Below is a small trained network, with its code and all its weights. Each question gives an input and a target symbol and asks what happens when units are switched off, that is, made to give their printed mean instead of their output.

import numpy as np


def w(rows, s, z=0):
    codes = np.array(rows[::2]) - 128.0
    scale = np.full(codes.shape[1], s)
    scale[-1] = z or s
    return codes * scale


def f(y):
    return np.maximum(y, 0)


def softmax(a):
    e = np.exp(a - a.max(-1, keepdims=True))
    return e / e.sum(-1, keepdims=True)


def log_softmax(a):
    a = a - a.max(-1, keepdims=True)
    return a - np.log(np.exp(a).sum(-1, keepdims=True))


def net(x, mask):
    ids = ['ΛΠΦΨεζ'.index(c) for c in x.split()]
    T = len(ids)
    res = E[ids] + P[:T]
    u = 0
    for l in range(2):
        r = res
        for j in range(2):
            rows = slice(3 * j, 3 * j + 3)
            q, k, v = (r @ M[l][rows].T for M in (Q, K, V))
            z = softmax(np.where(np.tri(T) > 0, q @ k.T / 3**0.5, -1e9)) @ v
            o = O[l][rows]
            res = res + np.where(mask[u + j], z, o[:, -1]) @ o[:, :-1]
        u += 2
        y = f(res @ A[l][:, :-1].T + A[l][:, -1])
        res = res + np.where(mask[u : u + 12], y, B[l][:, -1]) @ B[l][:, :-1]
        u += 12
    return log_softmax(res[-1] @ U[:, :-1].T + U[:, -1])


Q, K, V, O, A, B = {}, {}, {}, {}, {}, {}
E = w([
[106,252,251],'Λ',
[21,132,64],'Π',
[189,215,137],'Φ',
[78,44,113],'Ψ',
[93,28,147],'ε',
[53,197,117],'ζ',
],0.017)
P = w([
[254,185,161],'0',
[88,180,112],'1',
[66,157,101],'2',
[54,148,91],'3',
[55,140,90],'4',
[50,142,93],'5',
[68,128,88],'6',
[56,135,96],'7',
[66,135,95],'8',
[59,134,94],'9',
[75,138,99],'10',
[73,138,95],'11',
],0.0049)
Q[0] = w([
[82,54,130],'0.h1',
[88,162,94],'0.h1',
[107,153,153],'0.h1',
[173,105,170],'0.h2',
[108,254,120],'0.h2',
[113,219,139],'0.h2',
],0.014)
K[0] = w([
[207,106,132],'0.h1',
[59,132,107],'0.h1',
[98,85,171],'0.h1',
[154,122,127],'0.h2',
[37,8,110],'0.h2',
[36,30,128],'0.h2',
],0.012)
V[0] = w([
[78,89,171],'0.h1',
[112,190,105],'0.h1',
[42,224,192],'0.h1',
[162,176,177],'0.h2',
[95,86,255],'0.h2',
[76,113,81],'0.h2',
],0.0083)
O[0] = w([
[124,182,129,200],'0.h1',
[226,153,76,163],'0.h1',
[118,179,148,253],'0.h1',
[2,105,160,110],'0.h2',
[213,143,130,144],'0.h2',
[107,228,120,182],'0.h2',
],0.0072,0.0032)
A[0] = w([
[75,198,127,111],'0.n1',
[98,121,46,65],'0.n2',
[45,149,101,203],'0.n3',
[38,102,138,216],'0.n4',
[183,99,193,14],'0.n5',
[115,133,110,12],'0.n6',
[96,178,52,133],'0.n7',
[120,149,154,102],'0.n8',
[108,99,144,251],'0.n9',
[87,73,77,73],'0.n10',
[115,143,143,66],'0.n11',
[254,183,108,74],'0.n12',
],0.014,0.0026)
B[0] = w([
[108,117,198,215],'0.n1',
[112,111,167,181],'0.n2',
[152,147,107,241],'0.n3',
[125,164,95,253],'0.n4',
[148,49,207,131],'0.n5',
[113,31,118,132],'0.n6',
[157,167,83,205],'0.n7',
[96,157,150,148],'0.n8',
[110,121,81,185],'0.n9',
[93,193,122,218],'0.n10',
[92,116,132,138],'0.n11',
[2,161,177,205],'0.n12',
],0.008,0.013)
Q[1] = w([
[107,113,140],'1.h1',
[177,95,131],'1.h1',
[115,173,124],'1.h1',
[85,170,49],'1.h2',
[136,78,111],'1.h2',
[254,164,167],'1.h2',
],0.014)
K[1] = w([
[44,172,193],'1.h1',
[114,172,57],'1.h1',
[178,254,123],'1.h1',
[197,140,60],'1.h2',
[129,38,137],'1.h2',
[19,183,46],'1.h2',
],0.0095)
V[1] = w([
[127,100,131],'1.h1',
[62,140,129],'1.h1',
[102,128,138],'1.h1',
[97,96,41],'1.h2',
[180,6,64],'1.h2',
[138,115,178],'1.h2',
],0.013)
O[1] = w([
[70,156,160,94],'1.h1',
[126,161,144,204],'1.h1',
[165,104,139,159],'1.h1',
[130,62,59,99],'1.h2',
[19,94,81,5],'1.h2',
[80,83,254,125],'1.h2',
],0.0085,0.029)
A[1] = w([
[150,139,147,59],'1.n1',
[75,167,186,127],'1.n2',
[134,101,81,122],'1.n3',
[63,96,138,170],'1.n4',
[115,118,114,143],'1.n5',
[185,162,170,104],'1.n6',
[149,131,110,254],'1.n7',
[152,139,145,65],'1.n8',
[113,162,113,137],'1.n9',
[154,127,5,113],'1.n10',
[130,124,142,190],'1.n11',
[119,171,65,151],'1.n12',
],0.017,0.0064)
B[1] = w([
[103,30,77,171],'1.n1',
[173,131,200,183],'1.n2',
[147,93,31,137],'1.n3',
[69,119,190,148],'1.n4',
[59,23,94,135],'1.n5',
[75,92,75,253],'1.n6',
[2,240,99,152],'1.n7',
[120,78,67,172],'1.n8',
[116,109,153,153],'1.n9',
[253,96,146,158],'1.n10',
[106,159,110,142],'1.n11',
[176,89,183,161],'1.n12',
],0.0066,0.051)
U = w([
[181,65,183,66],'Λ',
[221,96,126,33],'Π',
[134,177,203,254],'Φ',
[148,2,84,112],'Ψ',
[83,87,149,33],'ε',
[90,146,56,221],'ζ',
],0.0096,0.0035)

Each question gives the input, a string of symbols that net reads in full, and the target symbol t.
The units are the heads (3 rows each of Q, K, V and O) and the neurons (one row each of A and B). Each row of codes is followed by its name. A weight is (code - 128) times the scale printed after its matrix; where a second scale follows, it is the last column's (O, A, B and U).
mask holds one flag per unit, layer by layer, with each layer's heads first. A switched-off unit (its flag False) gives its mean, the last column of its rows in O or B, instead of its output. The means were averaged over made-up inputs and are rounded, as every weight is.
A unit's drop is (log p(t) with every unit on - log p(t) with that unit switched off) / (log p(t) with every unit on - log p(t) with every unit switched off).
The circuit of an input: a set's keep is (log p(t) with only the set's units on - log p(t) with every unit switched off) / (log p(t) with every unit on - log p(t) with every unit switched off). Starting from the 12 units with the biggest drops (on a tie, the unit counted first), units are removed one at a time, each time the one whose removal leaves the highest keep (on an exact tie, the one counted first), for as long as the keep stays at least 0.8.
circuit, biggest first: the units of the circuit, biggest drop first
unit that matters most: the unit with the biggest drop
k most important neurons: the k neurons with the biggest drops, biggest first
top k neurons in layer l: the k neurons of layer l with the biggest drops, biggest first
which heads matter: for each layer, one digit per head in row order, 1 if its drop is at least 0.15 and else 0, layers parted by /
drop of u: that unit's drop, to one decimal
input ε ζ ε, target ε: which heads matter	11 / 01
input Λ Π ζ Π Φ ε Ψ Λ Ψ Ψ Φ Ψ, target Λ: circuit, biggest first	1.h2, 0.h2, 0.n5, 1.n1
input Φ Φ Φ ζ ζ ζ Ψ Ψ Π ε, target Φ: circuit, biggest first	0.h2, 1.n6, 0.n10, 1.n1
input Φ Φ Ψ ζ Ψ Φ Ψ Ψ, target Φ: top 2 neurons in layer 1	1.n6, 1.n1
input ζ Ψ Π, target Π: which heads matter	00 / 01
input Π Ψ Ψ, target Π: which heads matter	00 / 01
input Λ ζ Φ Ψ Ψ, target Λ: circuit, biggest first	1.h2, 0.h2, 1.n1
input Λ ε ε Π Ψ ζ ζ Ψ Π, target Π: unit that matters most	0.n12
input Ψ Ψ Φ Ψ Φ Ψ Ψ ζ Ψ Λ, target Λ: top 2 neurons in layer 0	0.n1, 0.n12
input ζ Ψ Ψ ζ Ψ Ψ ζ ζ Φ Ψ, target ζ: 3 most important neurons	0.n10, 0.n12, 1.n2
input Π Ψ Ψ ε, target Π: 2 most important neurons	1.n6, 0.n12
input Λ ζ ε, target Λ: which heads matter	11 / 01
input ε Φ Ψ Ψ ζ Φ ζ Ψ Π ε Ψ, target ε: 2 most important neurons	0.n12, 0.n5
input Π ζ ε, target Π: 2 most important neurons	0.n12, 1.n6
input ζ Π Π ζ ζ ε ζ Φ ε, target ζ: which heads matter	01 / 00
input ζ Π Ψ Ψ, target ζ: 2 most important neurons	0.n10, 1.n2
input ε Ψ ζ Φ Ψ ε Ψ ε, target ε: top 4 neurons in layer 0	0.n5, 0.n12, 0.n7, 0.n1
input Π Ψ ζ Ψ ε ε Λ, target Λ: top 2 neurons in layer 1	1.n2, 1.n1
input ε Ψ ε Φ Ψ, target ε: top neuron in layer 0	0.n5
input Φ ε Ψ Ψ Ψ, target Φ: drop of 0.h2	2.5
input Π Ψ Φ Ψ Ψ, target Π: drop of 0.h1	0.0
input Φ ζ Ψ Ψ ε Φ ε Ψ ε ε, target Φ: drop of 0.n12	0.0
